Here is a tiny trained network, its code and every weight. The questions are about switching its units off for an input and a target symbol, where a switched-off unit gives its printed mean instead of its output.

import numpy as np


def w(rows, s, z=0):
    codes = np.array(rows[::2]) - 128.0
    scale = np.full(codes.shape[1], s)
    scale[-1] = z or s
    return codes * scale


def norm(h):
    return h / np.sqrt((h * h).mean(-1, keepdims=True) + 1e-5)


def softmax(a):
    e = np.exp(a - a.max(-1, keepdims=True))
    return e / e.sum(-1, keepdims=True)


def log_softmax(a):
    a = a - a.max(-1, keepdims=True)
    return a - np.log(np.exp(a).sum(-1, keepdims=True))


def net(x, mask):
    ids = ['αγδζηθλπστφψω'.index(c) for c in x.split()]
    T = len(ids)
    res = E[ids] + P[:T]
    u = 0
    for l in range(3):
        r = norm(res)
        for j in range(2):
            rows = slice(2 * j, 2 * j + 2)
            q, k, v = (r @ M[l][rows].T for M in (Q, K, V))
            z = softmax(np.where(np.tri(T) > 0, q @ k.T / 2**0.5, -1e9)) @ v
            o = O[l][rows]
            res = res + np.where(mask[u + j], z, o[:, -1]) @ o[:, :-1]
        u += 2
    return log_softmax(norm(res)[-1] @ U[:, :-1].T + U[:, -1])


Q, K, V, O = {}, {}, {}, {}
E = w([
[20,75,137,72,138,208],'α',
[112,121,88,154,133,130],'γ',
[115,119,93,146,138,154],'δ',
[138,85,90,120,100,2],'ζ',
[194,168,186,57,117,24],'η',
[186,168,123,185,116,127],'θ',
[130,113,153,82,44,148],'λ',
[155,133,121,126,158,167],'π',
[121,130,122,133,192,112],'σ',
[128,162,79,97,146,129],'τ',
[152,41,144,98,115,135],'φ',
[169,86,211,140,36,123],'ψ',
[90,184,148,141,150,123],'ω',
],0.021)
P = w([
[232,132,135,219,75,189],'0',
[116,110,151,125,68,173],'1',
[187,129,109,207,74,184],'2',
[35,96,124,90,138,170],'3',
[120,139,97,147,147,158],'4',
[1,112,130,35,200,170],'5',
],0.0077)
Q[0] = w([
[198,52,43,219,193,108],'0.h1',
[133,253,131,185,27,148],'0.h1',
[114,197,29,187,234,175],'0.h2',
[46,83,164,24,210,95],'0.h2',
],0.036)
K[0] = w([
[250,55,20,151,18,131],'0.h1',
[195,223,240,221,149,139],'0.h1',
[67,254,47,153,247,152],'0.h2',
[26,76,175,4,142,90],'0.h2',
],0.032)
V[0] = w([
[182,28,84,76,150,109],'0.h1',
[85,69,101,207,120,53],'0.h1',
[161,165,5,36,84,142],'0.h2',
[137,86,92,157,253,115],'0.h2',
],0.038)
O[0] = w([
[159,29,138,73,181,96,159],'0.h1',
[66,97,62,150,80,52,165],'0.h1',
[66,193,91,146,251,111,86],'0.h2',
[195,92,33,103,116,149,254],'0.h2',
],0.02,0.021)
Q[1] = w([
[65,9,94,82,105,229],'1.h1',
[237,101,171,104,50,23],'1.h1',
[122,57,160,16,189,97],'1.h2',
[192,91,4,62,231,179],'1.h2',
],0.034)
K[1] = w([
[2,13,98,85,152,235],'1.h1',
[193,103,29,78,80,33],'1.h1',
[17,97,73,101,195,51],'1.h2',
[37,203,222,133,162,2],'1.h2',
],0.032)
V[1] = w([
[231,225,159,172,168,6],'1.h1',
[79,99,129,229,189,203],'1.h1',
[166,210,150,81,118,17],'1.h2',
[59,83,172,224,146,204],'1.h2',
],0.027)
O[1] = w([
[213,84,119,248,131,70,2],'1.h1',
[154,130,62,50,99,155,84],'1.h1',
[172,63,147,218,158,99,72],'1.h2',
[125,144,147,126,130,235,103],'1.h2',
],0.016,0.0092)
Q[2] = w([
[159,134,15,146,2,222],'2.h1',
[133,185,58,189,169,79],'2.h1',
[245,71,48,149,115,136],'2.h2',
[16,135,166,149,116,56],'2.h2',
],0.04)
K[2] = w([
[105,254,147,182,69,51],'2.h1',
[180,157,97,113,94,173],'2.h1',
[47,150,174,131,77,86],'2.h2',
[164,141,119,101,177,196],'2.h2',
],0.047)
V[2] = w([
[165,224,91,179,75,99],'2.h1',
[47,133,139,134,124,69],'2.h1',
[40,108,180,133,63,126],'2.h2',
[174,222,156,65,98,4],'2.h2',
],0.022)
O[2] = w([
[195,160,137,246,83,144,255],'2.h1',
[116,133,135,147,164,228,67],'2.h1',
[86,63,105,167,131,225,158],'2.h2',
[201,124,67,216,160,166,166],'2.h2',
],0.013,0.0046)
U = w([
[58,163,137,48,115,190,126],'α',
[30,137,30,181,71,113,32],'γ',
[144,206,22,91,134,127,92],'δ',
[56,76,131,176,131,24,178],'ζ',
[183,85,167,195,181,83,157],'η',
[138,193,134,204,69,135,197],'θ',
[147,134,146,147,187,163,141],'λ',
[197,175,116,84,177,95,183],'π',
[190,61,130,78,9,153,84],'σ',
[126,201,99,126,252,91,91],'τ',
[117,28,183,73,194,115,24],'φ',
[40,108,166,181,185,176,254],'ψ',
[97,63,246,132,21,136,117],'ω',
],0.015,0.0061)

Each question gives the input, a string of symbols that net reads in full, and the target symbol t.
The units are the heads (2 rows each of Q, K, V and O). Each row of codes is followed by its name. A weight is (code - 128) times the scale printed after its matrix; where a second scale follows, it is the last column's (O and U).
mask holds one flag per head, layer by layer. A switched-off head (its flag False) gives its mean, the last column of its rows in O, instead of its output. The means were averaged over made-up inputs and are rounded, as every weight is.
A unit's drop is (log p(t) with every unit on - log p(t) with that unit switched off) / (log p(t) with every unit on - log p(t) with every unit switched off).
The circuit of an input: a set's keep is (log p(t) with only the set's units on - log p(t) with every unit switched off) / (log p(t) with every unit on - log p(t) with every unit switched off). Starting from all 6 units, units are removed one at a time, each time the one whose removal leaves the highest keep (on an exact tie, the one counted first), for as long as the keep stays at least 0.8.
units of the circuit, in order: the units of the circuit, biggest drop first
most important unit: the unit with the biggest drop
heads that matter: for each layer, one digit per head in row order, 1 if its drop is at least 0.15 and else 0, layers parted by /
drop when u is switched off: that unit's drop, to one decimal
input τ π δ δ γ, target δ: units of the circuit, in order -> (0.h2)
input φ σ δ, target φ: heads that matter -> 10 / 00 / 00
input ω ψ σ θ ω, target θ: heads that matter -> 10 / 00 / 00
input ζ δ δ γ η, target η: heads that matter -> 01 / 10 / 00
input ψ σ γ, target ψ: heads that matter -> 01 / 01 / 00
input γ ψ π λ, target ω: heads that matter -> 01 / 00 / 00
input δ σ α γ γ, target α: heads that matter -> 00 / 10 / 00
input ψ σ δ, target ψ: units of the circuit, in order -> (0.h2, 2.h2)
input σ π δ ζ δ γ, target ζ: heads that matter -> 10 / 00 / 00
input δ σ δ, target δ: heads that matter -> 01 / 00 / 00
input γ η ψ σ η, target ω: heads that matter -> 01 / 00 / 00
input τ δ δ, target τ: heads that matter -> 01 / 00 / 00
input λ δ σ δ, target δ: heads that matter -> 11 / 10 / 00
input σ ω ζ σ φ σ, target φ: most important unit -> 0.h1
input σ π σ π, target π: heads that matter -> 11 / 00 / 00
input σ δ ψ, target ω: drop when 0.h1 is switched off -> 0.0
input α δ θ σ σ η, target ζ: drop when 1.h1 is switched off -> 0.1
input γ δ θ δ δ π, target δ: drop when 0.h2 is switched off -> 0.7
input σ α δ γ, target α: drop when 0.h1 is switched off -> -0.1
input σ σ α, target α: units of the circuit, in order -> (1.h1)
